M = [119 123 128 129 106 115 126 118 151 122 126 146 111]
M[0] => 119
M[9] => 122
M[10] => 126

X =
[[118 131 123 128 135 126 131 123]
 [119 123 130 127 126 128 134 128]
 [136 131 130 129 121 130 132 129]
 [109 136 134 128 119 125 114 118]
 [133 130 134 130 152 127 129 131]]
X[0, 0]	118
X[-4]	[119, 123, 130, 127, 126, 128, 134, 128]
X[:, -8]	[118, 119, 136, 109, 133]
X[:, 4]	[135, 126, 121, 119, 152]
X[0, -6]	123
X[4, 3]	130
X[2, 4]	121
X[4, -3]	127
X[-2, -5]	128
X[:, -2]	[131, 134, 132, 114, 129]
X[0, -1]	123
X[:, 3]	[128, 127, 129, 128, 130]
X[0, 3]	128

a = [127 152 132 145 128 107 132 120]
a[-8] -> 127
a[6] -> 132
a[4] -> 128
a[-3] -> 107

data = [136 139 139 148 128 120 153 117 146 112 146 107 117 105]
data[0] -> 136
data[7] -> 117
data[4] -> 128
data[1] -> 139
data[6] -> 153

arr = [[139, 138, 129, 103, 114, 140, 149, 128, 137, 122, 146], [139, 140, 130, 104, 114, 138, 149, 132, 137, 121, 146], [139, 142, 132, 111, 115, 134, 149, 143, 137, 121, 146], [139, 143, 132, 114, 116, 132, 148, 146, 137, 121, 146], [139, 135, 126, 101, 114, 142, 149, 121, 137, 124, 146], [138, 143, 134, 116, 116, 130, 147, 148, 136, 121, 145], [139, 142, 131, 107, 114, 136, 149, 138, 137, 121, 146], [136, 143, 134, 119, 118, 128, 146, 150, 135, 121, 144], [139, 142, 131, 108, 114, 135, 149, 141, 137, 121, 146], [139, 133, 125, 101, 114, 143, 149, 118, 137, 125, 146], [139, 136, 128, 102, 114, 141, 149, 125, 137, 123, 146], [139, 142, 131, 107, 114, 136, 149, 138, 137, 121, 146], [139, 141, 131, 106, 114, 137, 149, 135, 137, 121, 146], [136, 144, 135, 121, 119, 127, 145, 152, 134, 121, 142]]
arr[0, 0] -> 139
arr[6, 5] -> 136
arr[3, 0] -> 139
arr[1, 8] -> 137
arr[9, 6] -> 149
arr[13, 6] -> 145
arr[13, 8] -> 134
arr[5] -> [138, 143, 134, 116, 116, 130, 147, 148, 136, 121, 145]
arr[13, 5] -> 127
arr[13, 10] -> 142
arr[9, 3] -> 101
arr[1, 5] -> 138
arr[2, 3] -> 111
arr[6, 1] -> 142
arr[7, 5] -> 128
arr[6, 9] -> 121
arr[4, 6] -> 149
arr[:, 3] -> [103, 104, 111, 114, 101, 116, 107, 119, 108, 101, 102, 107, 106, 121]
arr[:, 10] -> [146, 146, 146, 146, 146, 145, 146, 144, 146, 146, 146, 146, 146, 142]
arr[13, 2] -> 135
arr[5, 1] -> 143
arr[12, 9] -> 121
arr[1] -> [139, 140, 130, 104, 114, 138, 149, 132, 137, 121, 146]
arr[0, 10] -> 146
arr[9] -> [139, 133, 125, 101, 114, 143, 149, 118, 137, 125, 146]
arr[10, 0] -> 139
arr[6] -> [139, 142, 131, 107, 114, 136, 149, 138, 137, 121, 146]
arr[:, 4] -> [114, 114, 115, 116, 114, 116, 114, 118, 114, 114, 114, 114, 114, 119]
arr[9, 10] -> 146
arr[3, 9] -> 121
arr[:, 7] -> [128, 132, 143, 146, 121, 148, 138, 150, 141, 118, 125, 138, 135, 152]
arr[12, 7] -> 135
arr[12, 2] -> 131
arr[12, 5] -> 137
arr[5, 5] -> 130
arr[4, 8] -> 137

x = [140 151 136 140]
x[-4]: 140
x[-1]: 140

B =
[[134 118 127 123 118 131 132 133 126 132 122 133]
 [133 138 132 122 115 132 125 129 126 130 105 135]
 [127 123 134 125 134 134 121 133 136 132 129 126]
 [132 121 132 128 145 130 131 131 132 123 134 129]
 [124 136 126 133 133 128 128 130 129 132 123 137]
 [132 121 124 132 129 133 141 132 128 125 121 133]
 [128 142 130 125 132 132 115 130 135 134 132 126]
 [123 136 135 127 137 133 127 128 136 133 131 132]
 [128 140 129 126 130 130 135 128 127 131 124 138]
 [128 141 140 117 118 135 127 128 129 138 121 135]
 [133 140 131 121 116 134 129 130 127 132 117 138]
 [126 129 129 132 143 127 128 126 135 131 135 125]
 [127 123 130 131 143 128 126 131 135 130 134 129]
 [129 118 119 135 127 128 140 128 130 125 124 132]]
Rows and columns are counted from 0.
(0, 0) -> 134
(1, 2) -> 132
(9, 4) -> 118
(12, 10) -> 134
(5, 7) -> 132
(3, 2) -> 132
(8, 5) -> 130
(1, 4) -> 115
(4, 9) -> 132
(9, 0) -> 128
(4, 3) -> 133
(13, 6) -> 140
(11, 3) -> 132
(11, 6) -> 128
(6, 8) -> 135
(8, 6) -> 135
(3, 8) -> 132
(7, 2) -> 135
(8, 3) -> 126
(7, 11) -> 132
(1, 6) -> 125
(8, 0) -> 128
(9, 10) -> 121
(3, 6) -> 131
(10, 6) -> 129
(0, 3) -> 123
(0, 10) -> 122
(1, 11) -> 135
(9, 7) -> 128
(13, 5) -> 128
(9, 11) -> 135
(10, 1) -> 140
(12, 4) -> 143
(2, 0) -> 127
(6, 1) -> 142
(5, 5) -> 133
(6, 11) -> 126
(13, 7) -> 128

grid =
[[126 131 122 132 133 129 122 121 130 130 130 129 131 127 138]
 [128 136 138 129 113 128 132 121 121 121 107 131 121 127 132]
 [121 137 121 132 124 126 129 136 123 129 128 129 121 120 124]
 [125 132 135 127 124 127 133 126 126 132 123 130 131 131 133]
 [131 127 120 130 125 137 126 130 129 129 128 125 128 124 121]
 [132 131 122 131 138 129 118 133 125 112 127 119 146 123 132]
 [142 128 125 132 129 135 124 134 122 108 127 127 131 127 127]
 [130 137 130 132 125 131 125 136 129 130 125 125 126 125 127]]
grid[0][0]	126
grid[4][6]	126
grid[7][7]	136
grid[6][2]	125
grid[3][12]	131
grid[4][13]	124
grid[5][4]	138
grid[7]	[130, 137, 130, 132, 125, 131, 125, 136, 129, 130, 125, 125, 126, 125, 127]
grid[4][4]	125
grid[4][9]	129
grid[5][10]	127
grid[3][1]	132
grid[:, 14]	[138, 132, 124, 133, 121, 132, 127, 127]
grid[2][9]	129
grid[3][14]	133
grid[7][1]	137
grid[1][4]	113
grid[:, 1]	[131, 136, 137, 132, 127, 131, 128, 137]
grid[3]	[125, 132, 135, 127, 124, 127, 133, 126, 126, 132, 123, 130, 131, 131, 133]
grid[4][7]	130
grid[1][5]	128
grid[6][1]	128
grid[5][0]	132
grid[6][10]	127
grid[5][8]	125
grid[6]	[142, 128, 125, 132, 129, 135, 124, 134, 122, 108, 127, 127, 131, 127, 127]
grid[2]	[121, 137, 121, 132, 124, 126, 129, 136, 123, 129, 128, 129, 121, 120, 124]
grid[:, 4]	[133, 113, 124, 124, 125, 138, 129, 125]
grid[1][12]	121
grid[5]	[132, 131, 122, 131, 138, 129, 118, 133, 125, 112, 127, 119, 146, 123, 132]
grid[0]	[126, 131, 122, 132, 133, 129, 122, 121, 130, 130, 130, 129, 131, 127, 138]
grid[6][8]	122

A =
[[122 117 128 118 120 134 120 147 131]
 [128 136 121 157 148 150 149 133 113]]
Indices start at 0.
row 0 col 0	122
row 0 col 3	118
row 1 col 4	148
row 1 col 5	150
row 1 col 0	128
row 1 col 3	157
row 0 col 6	120
row 0 col 4	120
